Here is a tiny trained network, its code and every weight. The questions are about switching its units off for an input and a target symbol, where a switched-off unit gives its printed mean instead of its output.

import numpy as np


def w(rows, s, z=0):
    codes = np.array(rows[::2]) - 128.0
    scale = np.full(codes.shape[1], s)
    scale[-1] = z or s
    return codes * scale


def norm(h):
    return h / np.sqrt((h * h).mean(-1, keepdims=True) + 1e-5)


def f(y):
    return y / 2 * (1 + np.tanh(0.7978845608 * (y + 0.044715 * y**3)))


def softmax(a):
    e = np.exp(a - a.max(-1, keepdims=True))
    return e / e.sum(-1, keepdims=True)


def log_softmax(a):
    a = a - a.max(-1, keepdims=True)
    return a - np.log(np.exp(a).sum(-1, keepdims=True))


def net(x, mask):
    ids = ['δεζηθλμξστφψω'.index(c) for c in x.split()]
    T = len(ids)
    res = E[ids] + P[:T]
    r = norm(res)
    for j in range(2):
        rows = slice(2 * j, 2 * j + 2)
        q, k, v = (r @ M[0][rows].T for M in (Q, K, V))
        z = softmax(np.where(np.tri(T) > 0, q @ k.T / 2**0.5, -1e9)) @ v
        o = O[0][rows]
        res = res + np.where(mask[j], z, o[:, -1]) @ o[:, :-1]
    y = f(norm(res) @ A[0][:, :-1].T + A[0][:, -1])
    res = res + np.where(mask[2:26], y, B[0][:, -1]) @ B[0][:, :-1]
    return log_softmax(norm(res)[-1] @ U[:, :-1].T + U[:, -1])


Q, K, V, O, A, B = {}, {}, {}, {}, {}, {}
E = w([
[129,127,128,125],'δ',
[134,128,128,125],'ε',
[152,247,140,215],'ζ',
[107,120,123,150],'η',
[50,199,148,117],'θ',
[129,129,126,128],'λ',
[220,247,1,66],'μ',
[131,127,125,128],'ξ',
[119,113,119,111],'σ',
[130,131,127,125],'τ',
[130,128,127,127],'φ',
[130,129,126,128],'ψ',
[118,111,126,142],'ω',
],0.0034)
P = w([
[122,113,172,139],'0',
[134,227,3,142],'1',
[136,210,16,132],'2',
[141,209,18,124],'3',
[135,202,16,130],'4',
[146,203,22,118],'5',
[150,198,23,115],'6',
[151,193,35,109],'7',
[156,194,29,111],'8',
[160,183,34,114],'9',
],0.00043)
Q[0] = w([
[10,6,247,194],'head 0',
[11,4,245,132],'head 0',
[233,219,7,136],'head 1',
[6,14,182,204],'head 1',
],0.0038)
K[0] = w([
[171,249,13,100],'head 0',
[124,241,6,52],'head 0',
[212,101,252,11],'head 1',
[13,247,4,89],'head 1',
],0.0039)
V[0] = w([
[154,252,65,159],'head 0',
[126,73,72,55],'head 0',
[36,214,76,121],'head 1',
[75,217,220,60],'head 1',
],0.002)
O[0] = w([
[92,117,131,218,204],'head 0',
[50,140,45,91,57],'head 0',
[110,187,149,73,253],'head 1',
[2,90,201,138,102],'head 1',
],0.0026,0.00061)
A[0] = w([
[146,202,174,5,2],'neuron 0',
[161,140,248,140,47],'neuron 1',
[96,82,131,151,124],'neuron 2',
[56,98,71,70,160],'neuron 3',
[48,81,177,175,106],'neuron 4',
[201,178,118,112,114],'neuron 5',
[85,191,128,164,144],'neuron 6',
[202,180,127,97,95],'neuron 7',
[78,31,101,210,84],'neuron 8',
[77,132,77,86,147],'neuron 9',
[89,93,101,95,128],'neuron 10',
[129,75,106,40,112],'neuron 11',
[131,95,135,130,99],'neuron 12',
[185,169,125,106,93],'neuron 13',
[66,210,172,96,79],'neuron 14',
[147,63,105,150,57],'neuron 15',
[126,189,170,207,136],'neuron 16',
[223,176,202,180,102],'neuron 17',
[153,139,123,127,90],'neuron 18',
[202,195,165,42,80],'neuron 19',
[95,172,161,107,71],'neuron 20',
[71,31,105,186,87],'neuron 21',
[146,35,91,170,54],'neuron 22',
[97,51,130,146,97],'neuron 23',
],0.0028,0.0014)
B[0] = w([
[156,179,69,168,103],'neuron 0',
[99,139,67,117,23],'neuron 1',
[110,186,128,111,75],'neuron 2',
[2,48,115,87,188],'neuron 3',
[109,227,154,111,57],'neuron 4',
[67,163,179,168,234],'neuron 5',
[176,89,151,105,255],'neuron 6',
[83,184,172,183,207],'neuron 7',
[123,250,102,174,63],'neuron 8',
[55,77,120,92,208],'neuron 9',
[46,93,106,127,112],'neuron 10',
[141,85,39,134,106],'neuron 11',
[102,131,90,150,65],'neuron 12',
[83,172,166,172,178],'neuron 13',
[207,124,160,195,165],'neuron 14',
[126,163,82,199,50],'neuron 15',
[187,54,95,50,222],'neuron 16',
[23,9,147,128,166],'neuron 17',
[113,140,138,160,121],'neuron 18',
[105,191,75,192,183],'neuron 19',
[162,142,126,155,101],'neuron 20',
[81,226,120,171,50],'neuron 21',
[125,197,84,231,51],'neuron 22',
[51,153,116,166,34],'neuron 23',
],0.002,0.00077)
U = w([
[96,7,244,252,18],'δ',
[10,196,7,252,46],'ε',
[243,252,251,251,246],'ζ',
[251,37,239,8,162],'η',
[4,251,250,5,254],'θ',
[22,7,11,252,3],'λ',
[248,245,6,13,201],'μ',
[247,8,220,21,2],'ξ',
[2,7,7,7,218],'σ',
[252,10,248,61,46],'τ',
[51,80,10,15,53],'φ',
[114,8,243,250,16],'ψ',
[250,9,6,251,157],'ω',
],0.0039,0.0038)

Each question gives the input, a string of symbols that net reads in full, and the target symbol t.
The units are the heads (2 rows each of Q, K, V and O) and the neurons (one row each of A and B). Each row of codes is followed by its name. A weight is (code - 128) times the scale printed after its matrix; where a second scale follows, it is the last column's (O, A, B and U).
mask holds one flag per unit, heads first, then neurons. A switched-off unit (its flag False) gives its mean, the last column of its rows in O or B, instead of its output. The means were averaged over made-up inputs and are rounded, as every weight is.
A unit's drop is (log p(t) with every unit on - log p(t) with that unit switched off) / (log p(t) with every unit on - log p(t) with every unit switched off).
The circuit of an input: a set's keep is (log p(t) with only the set's units on - log p(t) with every unit switched off) / (log p(t) with every unit on - log p(t) with every unit switched off). Starting from the 12 units with the biggest drops (on a tie, the unit counted first), units are removed one at a time, each time the one whose removal leaves the highest keep (on an exact tie, the one counted first), for as long as the keep stays at least 0.8.
units of the circuit, in order: the units of the circuit, biggest drop first
unit that matters most: the unit with the biggest drop
top k neurons: the k neurons with the biggest drops, biggest first
heads that matter: for each layer, one digit per head in row order, 1 if its drop is at least 0.15 and else 0, layers parted by /
drop of u: that unit's drop, to one decimal
input ω φ σ μ ζ ω ε, target μ: heads that matter	10
input τ σ θ ξ δ, target θ: heads that matter	01
input ω θ ξ ξ θ ξ, target μ: heads that matter	11
input δ μ λ, target σ: heads that matter	11
input τ λ ε, target θ: units of the circuit, in order	[head 1; neuron 4]
input η ζ η μ λ, target ζ: unit that matters most	head 0
input ω λ σ σ ζ η ψ, target μ: units of the circuit, in order	[head 0; neuron 19]
input ω δ θ φ, target μ: heads that matter	10
input η ζ ξ θ λ δ ψ, target ζ: top 3 neurons	[neuron 19; neuron 0; neuron 7]
input η ω ω, target ω: heads that matter	01
input θ ζ ζ ω, target ζ: heads that matter	10
input ξ δ ω θ λ, target ω: heads that matter	01
input η θ σ τ ζ φ ε, target ζ: units of the circuit, in order	[neuron 19; neuron 7]
input ξ λ τ φ δ, target ω: units of the circuit, in order	[head 1]
input ω μ ψ η σ δ ψ σ ξ δ, target μ: heads that matter	11
input ω ψ ξ ξ τ, target μ: heads that matter	10
input η ζ θ φ ξ σ σ η δ ξ, target ζ: top 2 neurons	[neuron 19; neuron 7]
input δ φ σ ζ θ θ ζ θ τ, target σ: heads that matter	11
input η θ φ ω θ λ σ τ λ, target ζ: top 2 neurons	[neuron 19; neuron 0]
input ω ζ ζ σ ε ξ η θ ω η, target θ: unit that matters most	neuron 4
input η λ φ, target ζ: top 3 neurons	[neuron 19; neuron 7; neuron 5]
input η θ σ ξ σ η η θ δ, target ζ: top 2 neurons	[neuron 19; neuron 0]
input η θ θ ξ η φ, target ζ: heads that matter	11
input ε λ θ θ τ τ η η, target θ: top 2 neurons	[neuron 4; neuron 8]
input τ ξ θ δ ψ δ ω ω σ ψ, target θ: drop of head 1	0.7
input η ξ μ θ δ δ ω δ, target ζ: drop of neuron 19	0.4
input δ ψ θ θ δ τ φ, target σ: drop of head 1	0.7
input ψ σ ξ θ θ ω, target θ: drop of neuron 8	0.2
